Below are the code and all the weights of a small trained network. Each question names an input and a class and asks about switching units off, where a switched-off unit gives its printed mean instead of its output.

import numpy as np


def w(rows, s, z=0):
    codes = np.array(rows[::2]) - 128.0
    scale = np.full(codes.shape[1], s)
    scale[-1] = z or s
    return codes * scale


def norm(h):
    return h / np.sqrt((h * h).mean(-1, keepdims=True) + 1e-5)


def f(y):
    return y / 2 * (1 + np.tanh(0.7978845608 * (y + 0.044715 * y**3)))


def log_softmax(a):
    a = a - a.max(-1, keepdims=True)
    return a - np.log(np.exp(a).sum(-1, keepdims=True))


def net(x, mask):
    res = np.array(x, float).reshape(1, 8) / 4 @ E
    u = 0
    for l in range(2):
        y = f(norm(res) @ A[l][:, :-1].T + A[l][:, -1])
        res = res + np.where(mask[u : u + 7], y, B[l][:, -1]) @ B[l][:, :-1]
        u += 7
    return log_softmax(norm(res)[-1] @ U[:, :-1].T + U[:, -1])


A, B = {}, {}
E = w([
[78,95,104,122,136,139,132,107,155],'x0',
[132,92,99,164,111,117,131,118,146],'x1',
[109,153,113,107,40,214,100,30,82],'x2',
[138,181,134,211,254,157,245,25,131],'x3',
[99,115,131,153,97,107,161,143,117],'x4',
[126,118,120,141,101,112,161,150,113],'x5',
[150,130,111,97,151,152,104,116,139],'x6',
[75,179,52,209,119,164,83,197,148],'x7',
],0.0068)
A[0] = w([
[97,139,103,154,97,176,104,112,79,100],'0.n0',
[201,2,209,87,132,111,177,85,114,98],'0.n1',
[122,176,44,191,152,163,110,194,142,87],'0.n2',
[120,78,138,141,238,51,113,214,166,4],'0.n3',
[151,96,159,146,68,154,109,51,151,116],'0.n4',
[156,143,140,177,201,155,184,116,136,31],'0.n5',
[128,93,155,79,83,111,55,156,165,135],'0.n6',
],0.009,0.003)
B[0] = w([
[122,155,77,73,170,65,127,74,156,180],'0.n0',
[2,189,133,16,204,102,128,135,215,254],'0.n1',
[122,172,167,131,182,81,135,180,199,220],'0.n2',
[143,166,16,96,45,102,78,87,64,233],'0.n3',
[188,196,112,107,167,123,144,125,103,187],'0.n4',
[130,34,113,125,145,228,125,178,64,206],'0.n5',
[123,64,190,213,133,141,140,128,107,241],'0.n6',
],0.0093,0.0061)
A[1] = w([
[35,246,104,192,130,169,75,194,207,15],'1.n0',
[93,172,69,126,115,104,79,27,13,153],'1.n1',
[157,248,41,95,120,117,111,130,117,203],'1.n2',
[68,111,122,142,197,154,145,71,131,129],'1.n3',
[102,132,22,30,173,70,84,96,78,255],'1.n4',
[139,151,67,155,184,185,242,101,109,124],'1.n5',
[106,23,183,126,56,62,3,172,146,71],'1.n6',
],0.0074,0.0024)
B[1] = w([
[87,143,189,36,222,113,168,76,143,189],'1.n0',
[160,130,95,189,51,123,133,146,120,189],'1.n1',
[78,157,151,134,45,116,140,115,122,214],'1.n2',
[95,107,124,123,115,156,60,169,86,179],'1.n3',
[184,174,119,252,104,90,150,145,157,255],'1.n4',
[198,2,159,82,85,130,93,146,121,199],'1.n5',
[176,66,115,108,194,193,157,99,89,218],'1.n6',
],0.0098,0.0087)
U = w([
[172,47,118,106,121,202,108,125,111,83],'0',
[68,245,137,70,160,92,129,102,246,58],'1',
[172,208,79,155,2,123,120,106,162,252],'2',
],0.0096,0.0027)

Each question gives the input, the list of numbers given to net, and the class t.
The units are the neurons (one row each of A and B). Each row of codes is followed by its name. A weight is (code - 128) times the scale printed after its matrix; where a second scale follows, it is the last column's (A, B and U).
mask holds one flag per neuron, layer by layer. A switched-off neuron (its flag False) gives its mean, the last column of its row in B, instead of its output. The means were averaged over made-up inputs and are rounded, as every weight is.
A unit's drop is (log p(t) with every unit on - log p(t) with that unit switched off) / (log p(t) with every unit on - log p(t) with every unit switched off).
most important unit: the unit with the biggest drop
k most important neurons: the k neurons with the biggest drops, biggest first
k most important neurons of layer l: the k neurons of layer l with the biggest drops, biggest first
drop of u: that unit's drop, to one decimal
input [5,-3,-4,0,5,8,-6,5], class 1: most important unit : 0.n2
input [4,7,3,-4,8,1,-4,4], class 0: 3 most important neurons of layer 0 : [0.n1 0.n3 0.n6]
input [0,-5,7,7,4,0,5,8], class 1: 3 most important neurons of layer 1 : [1.n0 1.n6 1.n2]
input [1,2,3,-8,8,-3,-2,7], class 0: 3 most important neurons : [1.n6 0.n1 0.n6]
input [-8,7,4,-6,-2,-2,8,8], class 1: 3 most important neurons of layer 0 : [0.n2 0.n5 0.n0]
input [-5,5,6,5,-4,-4,-2,-7], class 1: 3 most important neurons : [0.n1 0.n3 0.n6]
input [-5,6,-7,-2,6,2,2,7], class 1: 3 most important neurons : [0.n2 1.n0 1.n1]
input [-7,-6,0,2,-3,4,3,-4], class 1: 2 most important neurons : [0.n1 0.n3]
input [2,2,-5,-2,-2,5,0,8], class 1: 2 most important neurons : [0.n2 1.n0]
input [4,8,-7,8,4,-6,2,-3], class 0: 2 most important neurons : [0.n5 1.n5]
input [-1,-7,1,1,-3,-5,-5,0], class 0: 3 most important neurons : [0.n1 0.n3 1.n4]
input [-7,3,2,0,-5,-7,3,-4], class 1: 2 most important neurons : [0.n1 0.n3]
input [-2,-6,3,-4,8,8,4,-6], class 1: drop of 0.n1 : 1.1
input [4,3,-5,-8,-7,5,4,6], class 0: drop of 1.n0 : 0.0
input [5,-7,-6,7,-3,-2,0,-1], class 0: most important unit : 0.n5
input [7,0,-7,1,-7,2,4,-4], class 2: drop of 0.n3 : 1.3
input [6,5,-2,1,5,-1,0,-6], class 1: drop of 0.n1 : 2.5
